Here is a tiny trained network, its code and every weight. The questions are about switching its units off for an input and a class, where a switched-off unit gives its printed mean instead of its output.

import numpy as np


def w(rows, s, z=0):
    codes = np.array(rows[::2]) - 128.0
    scale = np.full(codes.shape[1], s)
    scale[-1] = z or s
    return codes * scale


def f(y):
    return y / 2 * (1 + np.tanh(0.7978845608 * (y + 0.044715 * y**3)))


def log_softmax(a):
    a = a - a.max(-1, keepdims=True)
    return a - np.log(np.exp(a).sum(-1, keepdims=True))


def net(x, mask):
    res = np.array(x, float).reshape(1, 5) / 4 @ E
    y = f(res @ A[0][:, :-1].T + A[0][:, -1])
    res = res + np.where(mask, y, B[0][:, -1]) @ B[0][:, :-1]
    return log_softmax(res[-1] @ U[:, :-1].T + U[:, -1])


A, B = {}, {}
E = w([
[147,196,77,106,118,170,251],'x0',
[118,188,42,113,192,127,50],'x1',
[220,135,122,23,79,109,87],'x2',
[25,187,199,61,119,125,121],'x3',
[171,117,188,101,184,253,113],'x4',
],0.0078)
A[0] = w([
[157,60,172,143,80,131,178,125],'N0',
[111,54,191,145,52,145,186,60],'N1',
[171,136,57,151,109,171,196,55],'N2',
[80,136,79,136,54,23,148,175],'N3',
[67,138,135,205,204,134,156,83],'N4',
[61,112,115,179,165,158,159,3],'N5',
[193,168,113,14,57,117,85,204],'N6',
[57,131,123,203,167,150,149,29],'N7',
[123,166,60,99,199,124,86,205],'N8',
[133,102,205,151,54,128,166,227],'N9',
[2,197,232,37,102,119,110,89],'N10',
[113,43,166,153,130,86,58,167],'N11',
[109,196,59,136,214,140,71,153],'N12',
[124,59,163,153,118,102,50,156],'N13',
[167,139,183,133,171,204,118,118],'N14',
[150,142,176,106,170,223,114,122],'N15',
[152,160,138,122,120,130,219,104],'N16',
[136,178,87,107,121,154,204,84],'N17',
[147,95,167,92,204,189,137,32],'N18',
[143,158,75,112,119,147,218,114],'N19',
[205,31,95,188,147,110,98,52],'N20',
],0.0072,0.00075)
B[0] = w([
[107,125,34,134,103,173,86,192],'N0',
[56,135,39,113,49,217,49,206],'N1',
[70,154,153,71,201,133,167,181],'N2',
[200,227,160,240,108,2,118,223],'N3',
[193,28,186,118,59,135,160,206],'N4',
[169,65,171,99,98,93,135,179],'N5',
[223,7,188,103,101,115,178,234],'N6',
[204,27,200,92,75,126,173,196],'N7',
[97,88,85,96,48,168,57,185],'N8',
[93,147,18,124,80,189,82,197],'N9',
[165,86,16,167,246,155,231,253],'N10',
[49,208,189,70,165,142,110,222],'N11',
[80,112,56,94,33,187,46,202],'N12',
[46,183,194,55,187,157,118,211],'N13',
[207,222,114,223,95,47,88,182],'N14',
[186,189,124,211,112,45,116,190],'N15',
[75,175,149,82,130,160,93,168],'N16',
[64,168,217,75,134,121,93,172],'N17',
[197,211,153,209,99,50,66,174],'N18',
[63,169,205,89,175,126,102,181],'N19',
[106,135,105,107,246,143,208,228],'N20',
],0.0064,0.0061)
U = w([
[159,219,145,226,88,63,104,120],'0',
[81,123,46,102,35,197,72,74],'1',
[56,180,228,52,190,146,116,69],'2',
[178,18,202,97,77,128,156,42],'3',
[132,119,44,143,251,151,188,255],'4',
],0.013,0.00095)

Each question gives the input, the list of numbers given to net, and the class t.
The units are the neurons (one row each of A and B). Each row of codes is followed by its name. A weight is (code - 128) times the scale printed after its matrix; where a second scale follows, it is the last column's (A, B and U).
mask holds one flag per neuron, in row order. A switched-off neuron (its flag False) gives its mean, the last column of its row in B, instead of its output. The means were averaged over made-up inputs and are rounded, as every weight is.
A unit's drop is (log p(t) with every unit on - log p(t) with that unit switched off) / (log p(t) with every unit on - log p(t) with every unit switched off).
The circuit of an input: a set's keep is (log p(t) with only the set's units on - log p(t) with every unit switched off) / (log p(t) with every unit on - log p(t) with every unit switched off). Starting from the 12 units with the biggest drops (on a tie, the unit counted first), units are removed one at a time, each time the one whose removal leaves the highest keep (on an exact tie, the one counted first), for as long as the keep stays at least 0.8.
units of the circuit, in order: the units of the circuit, biggest drop first
most important unit: the unit with the biggest drop
k most important neurons: the k neurons with the biggest drops, biggest first
drop when u is switched off: that unit's drop, to one decimal
input [-1,-4,-3,5,-2], class 4: 3 most important neurons -> (N10 N12 N8)
input [-4,5,6,0,-5], class 3: units of the circuit, in order -> (N6)
input [-6,4,-5,-5,4], class 2: units of the circuit, in order -> (N10 N13)
input [5,-1,-7,-6,5], class 3: units of the circuit, in order -> (N4 N7)
input [6,6,-8,-6,8], class 0: units of the circuit, in order -> (N14 N18)
input [-8,-7,7,5,3], class 2: 2 most important neurons -> (N13 N11)
input [-6,-7,5,-4,6], class 1: units of the circuit, in order -> (N1 N0)
input [1,7,-1,0,6], class 1: 3 most important neurons -> (N12 N8 N3)
input [5,-3,7,-8,0], class 4: 4 most important neurons -> (N20 N2 N4 N7)
input [8,6,1,-5,-6], class 2: units of the circuit, in order -> (N19 N17)
input [-3,5,-7,-1,6], class 3: 2 most important neurons -> (N4 N7)
input [-1,2,-1,1,2], class 0: units of the circuit, in order -> (N1 N20 N2)
input [3,5,5,1,-6], class 0: 2 most important neurons -> (N3 N1)
input [8,4,4,6,-8], class 0: units of the circuit, in order -> (N3)
input [4,-7,-2,8,-2], class 4: 2 most important neurons -> (N10 N12)
input [-3,-4,8,-7,8], class 0: 2 most important neurons -> (N14 N18)
input [6,7,5,-2,8], class 0: 2 most important neurons -> (N15 N14)
input [-3,-7,7,5,-6], class 1: 2 most important neurons -> (N9 N1)
input [8,-7,-4,-2,5], class 2: 3 most important neurons -> (N19 N2 N17)
input [7,-6,-7,0,5], class 2: units of the circuit, in order -> (N17)
input [8,6,5,1,-2], class 2: 2 most important neurons -> (N19 N17)
input [8,-5,6,-8,-7], class 2: 2 most important neurons -> (N2 N19)
input [3,8,2,7,4], class 1: 3 most important neurons -> (N12 N8 N20)
input [8,-6,-6,-6,-2], class 2: drop when N10 is switched off -> 0.0
input [8,8,-2,-3,6], class 1: drop when N11 is switched off -> 0.1
input [-5,-8,7,0,-3], class 1: drop when N9 is switched off -> 0.2
input [1,-1,8,3,1], class 3: most important unit -> N6
